Here is a tiny trained network, its code and every weight. The questions are about switching its units off for an input and a target symbol, where a switched-off unit gives its printed mean instead of its output.

import numpy as np


def w(rows, s, z=0):
    codes = np.array(rows[::2]) - 128.0
    scale = np.full(codes.shape[1], s)
    scale[-1] = z or s
    return codes * scale


def norm(h):
    return h / np.sqrt((h * h).mean(-1, keepdims=True) + 1e-5)


def f(y):
    return y / 2 * (1 + np.tanh(0.7978845608 * (y + 0.044715 * y**3)))


def softmax(a):
    e = np.exp(a - a.max(-1, keepdims=True))
    return e / e.sum(-1, keepdims=True)


def log_softmax(a):
    a = a - a.max(-1, keepdims=True)
    return a - np.log(np.exp(a).sum(-1, keepdims=True))


def net(x, mask):
    ids = ['ΓΠΣΨΩβδεζτ'.index(c) for c in x.split()]
    T = len(ids)
    res = E[ids] + P[:T]
    u = 0
    for l in range(2):
        q, k, v = (norm(res) @ M[l].T for M in (Q, K, V))
        z = softmax(np.where(np.tri(T) > 0, q @ k.T / 2**0.5, -1e9)) @ v
        res = res + np.where(mask[u], z, O[l][:, -1]) @ O[l][:, :-1]
        u += 1
        y = f(norm(res) @ A[l][:, :-1].T + A[l][:, -1])
        res = res + np.where(mask[u : u + 8], y, B[l][:, -1]) @ B[l][:, :-1]
        u += 8
    return log_softmax(norm(res)[-1] @ U[:, :-1].T + U[:, -1])


Q, K, V, O, A, B = {}, {}, {}, {}, {}, {}
E = w([
[121,76,124,225,190,155,128,135],'Γ',
[145,155,141,142,126,156,221,50],'Π',
[148,163,46,104,189,102,183,105],'Σ',
[134,109,98,100,201,71,50,213],'Ψ',
[151,146,225,16,68,116,156,164],'Ω',
[133,130,143,160,230,137,229,167],'β',
[108,98,185,112,82,120,15,128],'δ',
[136,140,93,1,42,95,118,90],'ε',
[94,103,230,209,79,181,107,136],'ζ',
[99,45,52,173,77,131,89,30],'τ',
],0.00095)
P = w([
[230,144,161,188,92,59,124,133],'0',
[114,235,141,143,174,112,78,96],'1',
[165,33,100,126,82,119,218,167],'2',
[65,214,115,111,185,160,74,90],'3',
[172,20,85,141,95,130,220,161],'4',
[1,172,91,62,188,194,100,116],'5',
[177,35,118,125,74,119,234,150],'6',
],0.00084)
Q[0] = w([
[42,215,107,81,179,183,43,65],'L0H1',
[9,255,146,65,207,184,68,84],'L0H1',
],0.0066)
K[0] = w([
[3,98,97,67,148,224,123,124],'L0H1',
[8,114,118,55,164,220,145,154],'L0H1',
],0.0052)
V[0] = w([
[131,202,242,44,130,114,192,244],'L0H1',
[116,115,152,224,253,112,188,184],'L0H1',
],0.0017)
O[0] = w([
[207,46,154,68,209,189,133,53,2],'L0H1',
[178,163,88,129,84,254,100,172,215],'L0H1',
],0.002,0.00073)
A[0] = w([
[117,103,87,70,60,127,101,108,158],'L0N1',
[154,142,85,88,51,99,122,70,123],'L0N2',
[139,106,30,55,128,117,230,178,25],'L0N3',
[125,105,46,154,73,126,130,32,138],'L0N4',
[149,165,176,29,48,111,180,156,145],'L0N5',
[149,155,91,151,62,101,122,35,104],'L0N6',
[23,138,95,218,43,103,226,139,2],'L0N7',
[122,141,173,3,117,72,116,123,94],'L0N8',
],0.0018,0.0008)
B[0] = w([
[156,171,144,195,210,127,157,151,226],'L0N1',
[115,121,143,176,220,146,155,202,137],'L0N2',
[115,118,207,208,104,144,68,107,158],'L0N3',
[154,152,213,104,213,116,152,241,232],'L0N4',
[98,114,54,233,196,146,94,119,125],'L0N5',
[112,110,161,116,209,145,162,250,119],'L0N6',
[136,208,144,85,90,46,75,203,254],'L0N7',
[131,81,97,235,179,141,146,90,63],'L0N8',
],0.0016,0.00028)
Q[1] = w([
[1,240,115,105,148,128,37,88],'L1H1',
[193,46,118,204,29,70,207,210],'L1H1',
],0.0082)
K[1] = w([
[2,119,94,95,124,147,130,143],'L1H1',
[214,156,154,203,91,69,107,144],'L1H1',
],0.0069)
V[1] = w([
[122,97,76,86,147,121,1,144],'L1H1',
[130,155,47,92,212,107,156,148],'L1H1',
],0.0029)
O[1] = w([
[223,33,206,253,123,105,144,203,248],'L1H1',
[223,60,86,88,19,75,231,176,158],'L1H1',
],0.0019,0.0014)
A[1] = w([
[124,211,102,215,35,230,74,223,39],'L1N1',
[133,98,42,131,210,79,88,142,148],'L1N2',
[206,153,132,130,120,156,24,147,128],'L1N3',
[204,112,69,73,32,77,203,186,83],'L1N4',
[183,179,134,167,165,90,162,113,130],'L1N5',
[211,60,121,99,191,246,163,59,104],'L1N6',
[109,87,244,255,208,39,83,119,4],'L1N7',
[72,244,109,59,148,141,107,46,122],'L1N8',
],0.0026,0.0027)
B[1] = w([
[163,116,62,117,233,85,173,65,240],'L1N1',
[109,160,246,148,64,181,205,85,190],'L1N2',
[73,87,117,143,124,166,228,152,187],'L1N3',
[115,172,155,171,140,183,75,40,254],'L1N4',
[21,15,153,89,80,175,77,159,151],'L1N5',
[133,212,111,119,125,66,52,195,214],'L1N6',
[144,211,111,42,136,180,225,153,175],'L1N7',
[141,6,123,145,100,127,130,191,155],'L1N8',
],0.0024,0.00088)
U = w([
[148,115,29,164,232,114,189,76,208],'Γ',
[81,42,56,30,42,155,143,160,108],'Π',
[158,196,110,165,50,198,97,11,91],'Σ',
[213,49,194,214,92,148,143,197,225],'Ψ',
[185,131,191,31,203,48,46,132,123],'Ω',
[188,230,44,96,125,193,56,235,1],'β',
[110,215,201,67,137,190,247,167,135],'δ',
[108,60,209,102,117,61,178,2,28],'ε',
[28,99,177,168,198,213,39,134,132],'ζ',
[48,193,112,196,61,28,114,179,155],'τ',
],0.0057,0.00089)

Each question gives the input, a string of symbols that net reads in full, and the target symbol t.
The units are the heads (2 rows each of Q, K, V and O) and the neurons (one row each of A and B). Each row of codes is followed by its name. A weight is (code - 128) times the scale printed after its matrix; where a second scale follows, it is the last column's (O, A, B and U).
mask holds one flag per unit, layer by layer, with each layer's heads first. A switched-off unit (its flag False) gives its mean, the last column of its rows in O or B, instead of its output. The means were averaged over made-up inputs and are rounded, as every weight is.
A unit's drop is (log p(t) with every unit on - log p(t) with that unit switched off) / (log p(t) with every unit on - log p(t) with every unit switched off).
The circuit of an input: a set's keep is (log p(t) with only the set's units on - log p(t) with every unit switched off) / (log p(t) with every unit on - log p(t) with every unit switched off). Starting from the 12 units with the biggest drops (on a tie, the unit counted first), units are removed one at a time, each time the one whose removal leaves the highest keep (on an exact tie, the one counted first), for as long as the keep stays at least 0.8.
units of the circuit, in order: the units of the circuit, biggest drop first
most important unit: the unit with the biggest drop
drop of u: that unit's drop, to one decimal
input β ε β, target β: most important unit : L0H1
input Γ Ψ τ Ψ δ, target Γ: units of the circuit, in order : (L1N1 L0H1 L1H1)
input Ψ δ Ω β, target β: units of the circuit, in order : (L0H1 L1N6)
input Π Ψ β τ δ τ Π, target Π: units of the circuit, in order : (L1H1 L1N8)
input Σ Ψ δ, target Σ: units of the circuit, in order : (L1H1 L1N4)
input Ψ Γ Γ ε τ δ, target δ: units of the circuit, in order : (L1N7 L1H1 L0H1)
input Ψ δ ε Σ, target Σ: units of the circuit, in order : (L1H1 L1N4)
input Ω Π Γ β τ, target Ω: units of the circuit, in order : (L0H1 L1N6 L1H1 L0N4)
input Ω δ Γ Ω Γ, target Ω: units of the circuit, in order : (L0H1 L1N6 L1H1)
input ζ δ ε ζ Γ Π, target Π: units of the circuit, in order : (L1N8 L1H1)
input τ τ Ω Ω, target Ω: units of the circuit, in order : (L0H1 L1N6)
input δ Γ δ Ω Π, target δ: units of the circuit, in order : (L1N7 L1H1 L0H1 L1N1)
input Σ β β τ τ ζ Γ, target Σ: units of the circuit, in order : (L1N4 L1H1)
input Γ ζ Ω, target Γ: most important unit : L1N1
input Ψ Ψ Ω Γ, target Γ: drop of L1N1 : 1.3
input Ψ Ψ τ δ, target δ: drop of L1N7 : 0.9
input β τ τ τ Ψ Γ ε, target β: drop of L0H1 : 1.1
